Each row has two labels, one from each of two sets.
-0.286 3.129 0.804 1.302 -1.525 -1.539 -0.258 0.233 1.474 0.953 -1.026
 0.094 0.978 -1.316 1.933 -0.655 -0.261 1.619 0.893 -0.433 0.401 1.332
 1.145 0.396 -0.444 -0.005 0.258 0.674 -0.853 -1.315 -1.005 -0.391 1.005
 1.306 1.062 -0.021 0.086 2.063 -0.119 0.548 1.604 0.104 -0.743 0.754
 1.187 1.271 -0.058 -1.930 2.849 0.777 -2.977 -1.457 => Ruful H
0.198 0.313 -0.133 1.686 1.929 -1.938 -0.319 0.711 -0.782 -2.694 0.533
 0.819 1.343 -1.152 2.213 -3.189 -1.987 1.177 1.829 -0.218 -0.504 0.077
 0.968 0.167 -0.505 -1.109 0.034 2.505 -0.799 0.514 -1.104 -0.781 1.950
 -1.044 -0.644 1.118 -0.155 -0.195 -1.666 0.716 0.844 0.010 -0.826 0.424
 1.381 -0.546 -2.046 1.667 -0.177 -0.866 -0.424 0.107 => Samip H
-1.401 3.532 2.102 1.822 -1.715 -2.880 -0.045 -0.153 1.719 1.349 -1.946
 1.681 -0.676 -2.389 1.320 1.719 1.619 1.408 1.130 -1.131 0.028 2.106
 1.031 0.466 0.299 0.211 1.577 1.915 -1.216 -0.749 1.415 -0.704 -0.272
 3.610 1.707 0.979 0.412 2.220 -0.353 0.838 1.982 -0.188 1.385 -0.431
 2.708 -0.154 -1.434 -3.957 4.131 -0.047 -4.484 -1.250 => Ruful H
-0.513 1.344 0.629 0.450 -0.158 -2.359 -0.092 0.111 0.011 -1.563 1.305
 1.823 0.455 -3.435 0.364 -4.186 -1.067 1.045 2.076 0.218 -0.699 -0.018
 0.662 -0.188 0.486 0.468 -0.991 1.986 -1.110 0.158 -0.910 0.322 -1.594
 0.333 0.346 0.921 -0.167 1.981 -0.861 0.190 -2.412 -0.031 -0.636 0.357
 1.298 0.645 -0.677 -0.015 -0.342 0.803 -4.371 -2.792 => Geki H
-1.413 2.215 -0.064 0.450 -2.660 -1.014 -0.340 0.076 -1.267 1.000 -0.410
 -0.263 1.948 0.217 1.469 -1.012 0.419 1.703 0.290 -0.854 -1.497 -0.242
 0.850 0.651 -0.883 -0.383 0.696 0.225 -1.055 -0.215 -0.566 -0.306 1.890
 0.171 2.467 -0.215 0.207 0.090 0.076 0.010 1.073 -0.045 0.923 -0.316
 -0.085 0.912 -2.183 -0.929 2.860 1.235 -1.668 -0.777 => Ruful H
-0.646 0.756 0.491 -0.013 2.142 -1.685 0.540 -0.261 -0.207 -0.731 0.267
 0.047 1.045 -2.952 -1.127 -1.932 0.140 0.541 1.815 -0.318 -0.710 -0.202
 0.235 0.930 -0.133 1.618 0.848 1.473 -0.516 0.432 0.651 -0.179 -1.719
 -0.612 -0.611 -0.504 0.200 1.393 -0.146 0.709 0.723 0.181 0.305 -0.431
 0.249 0.474 -1.562 0.065 -0.194 -0.928 -1.333 -1.392 => tib K
-0.344 2.150 0.819 1.668 -1.053 -2.094 -0.760 0.632 2.664 0.032 -1.761
 1.042 -0.079 -2.214 1.583 -1.471 -0.006 0.904 -0.719 -0.476 0.691 1.643
 0.016 -0.323 -0.323 -1.156 1.316 0.870 0.197 -0.138 0.537 -0.477 -1.313
 1.865 0.281 0.096 0.494 1.712 0.574 0.376 1.503 0.150 0.281 -0.448
 2.886 -0.084 -1.562 -1.870 0.528 -1.251 -3.428 -0.632 => tib H
-1.670 2.296 0.925 -0.009 -1.061 -1.006 -0.457 -0.068 0.869 2.133 -1.212
 -1.612 0.871 -1.162 -1.274 0.869 2.232 1.046 0.620 -0.603 0.804 0.720
 0.050 0.485 -0.020 2.581 2.155 0.787 -0.198 -0.966 2.852 -0.217 -3.141
 3.355 2.681 -0.545 0.218 0.526 -0.789 0.712 1.527 0.290 1.622 -0.741
 0.825 1.273 -1.902 -1.699 1.959 -0.415 -2.471 -0.951 => Ruful K
2.621 -3.116 -1.041 1.201 1.046 0.268 -0.054 1.094 1.742 -2.778 0.461
 -0.683 -0.492 0.048 1.223 -2.579 -3.315 1.387 1.468 1.903 1.001 0.287
 -0.249 -0.044 -1.535 -0.076 -1.472 0.183 1.097 0.695 -2.977 0.169 4.849
 -4.257 -2.938 0.636 -0.234 -1.149 0.399 -0.398 0.043 -0.344 -1.514
 0.924 -1.383 0.140 0.723 0.717 -0.794 0.034 1.888 1.393 => Samip K
-1.387 2.095 -0.406 0.319 -3.301 1.145 0.294 0.025 0.561 0.825 -0.570
 -0.764 1.261 0.429 0.374 -0.486 0.717 0.813 -0.108 -1.491 0.188 0.366
 0.937 0.459 0.156 -0.181 0.888 -0.177 0.359 0.037 1.072 0.301 -0.863
 1.643 1.138 0.471 -0.592 -0.045 0.387 0.306 1.304 0.234 0.867 0.682
 0.036 0.966 -1.210 -0.928 1.556 0.104 -2.402 -0.568 => Ruful H
0.165 1.238 1.374 -0.889 -1.967 1.018 1.574 -0.677 0.237 3.115 0.878
 -0.546 -0.146 0.540 -2.408 0.184 2.059 -0.026 1.306 1.708 0.130 -0.254
 0.729 0.666 0.530 2.825 -0.886 -0.694 -0.468 -0.511 -0.235 -0.229 0.623
 0.647 1.035 -1.037 -0.139 0.644 -0.308 0.436 1.045 -0.227 1.275 1.082
 -2.151 0.688 -0.274 -0.959 2.195 2.562 -0.499 -1.437 => Ruful K
-1.279 1.374 0.756 -0.943 -1.528 -2.376 -0.026 -0.052 1.208 -1.203
 -0.106 0.019 -0.012 -1.373 -0.842 -2.513 0.461 1.060 -0.406 -0.614
 0.182 -0.275 0.808 0.743 -0.017 0.172 1.674 1.390 -0.052 1.449 0.361
 0.039 -4.085 1.976 -0.068 0.123 0.093 1.078 -0.341 0.110 0.017 1.032
 0.682 -1.077 -0.265 0.974 -4.085 -0.754 0.551 -0.881 -4.340 -1.099 => Geki K
-0.366 0.461 0.510 0.665 1.670 -1.820 -0.590 0.351 1.852 -0.266 1.079
 0.358 1.139 -3.154 0.260 -2.033 -0.966 1.504 2.067 0.511 0.741 0.685
 0.571 0.185 -0.714 0.415 0.760 1.821 -0.723 -0.785 1.508 0.445 -0.605
 -0.315 -0.674 -0.491 -0.035 1.417 0.358 0.248 -0.695 0.471 -1.039
 -0.338 1.525 0.150 0.009 -0.778 -0.471 -0.421 -2.211 -2.696 => tib K
3.426 -2.238 0.587 1.134 2.184 0.660 0.121 0.934 0.971 -0.270 1.739
 0.440 -0.364 -1.066 0.560 -1.874 -2.242 1.430 3.267 3.138 0.927 -0.005
 -0.230 0.733 -0.725 1.559 -2.118 1.450 -0.135 0.190 -1.455 -0.003 7.415
 -4.708 -3.187 0.205 -0.430 0.517 0.659 0.151 -1.451 0.624 -2.694 1.253
 -1.254 0.051 3.346 -1.442 0.541 1.595 1.053 0.192 => tib K
-0.987 2.129 1.162 0.450 0.162 -0.590 -0.136 -0.134 0.773 0.974 -0.285
 -1.171 1.658 -1.147 -0.158 0.918 1.014 2.459 5.080 -0.030 -1.304 0.819
 1.164 0.312 -0.652 2.486 -0.006 1.479 -1.140 0.504 1.381 -0.417 1.871
 1.779 -0.249 -0.142 0.029 0.669 -0.606 0.806 1.384 0.284 0.752 2.582
 0.076 1.475 -0.245 -0.982 4.283 1.270 -2.304 -0.340 => Ruful K
0.258 -0.150 0.240 0.610 1.159 -1.278 -0.639 -0.155 0.324 -0.208 1.001
 -0.683 0.437 -2.037 -0.404 -1.892 0.179 0.764 3.208 0.253 0.068 0.180
 0.034 0.319 0.019 0.952 0.581 1.888 -0.067 0.475 1.133 -0.367 -0.150
 0.091 -0.863 0.033 -0.300 0.013 0.276 0.184 0.101 0.369 0.028 -0.673
 -0.567 0.014 -1.844 -0.369 -0.170 -0.543 -0.220 -0.981 => tib K
1.503 -0.129 0.828 0.220 -0.009 -1.569 -0.015 -0.077 2.088 -1.033 0.100
 1.421 -0.557 -0.776 1.259 -0.305 -0.868 -0.035 1.427 0.758 0.595 0.712
 -0.069 0.749 -0.108 1.144 0.542 1.820 -0.320 1.591 -0.214 0.731 2.446
 -2.122 -2.714 -0.005 0.350 0.363 0.074 0.271 -1.260 -0.514 0.038 1.367
 -0.543 0.553 0.450 -2.073 0.994 -0.655 -1.882 -0.944 => Geki K
-3.514 2.963 0.468 -0.951 -1.850 -1.524 -0.560 -0.139 0.597 1.463 0.255
 -0.726 1.171 -0.513 -0.912 -1.129 2.078 0.306 0.777 -1.007 -1.122 0.134
 0.719 -0.285 -0.061 -0.215 0.622 0.426 -1.020 -0.775 0.505 -0.097
 -3.816 3.232 2.617 0.030 0.493 0.848 -1.092 -0.225 1.508 0.376 1.112
 -0.663 1.165 0.851 -1.402 0.193 1.057 0.719 -3.052 -2.306 => Ruful H
-1.305 1.103 0.635 0.467 0.029 -2.235 -0.213 0.187 2.513 -0.296 -0.468
 0.092 0.894 -2.759 0.484 -2.096 0.457 1.374 0.747 -0.168 0.496 0.578
 0.079 -0.220 -0.095 0.529 1.244 1.384 -0.444 0.896 1.165 -0.992 -2.854
 2.362 -0.368 1.110 0.750 1.303 -0.262 1.258 0.756 0.423 0.106 -0.481
 0.979 0.492 -1.558 -1.550 0.066 -1.123 -3.694 -1.942 => tib K
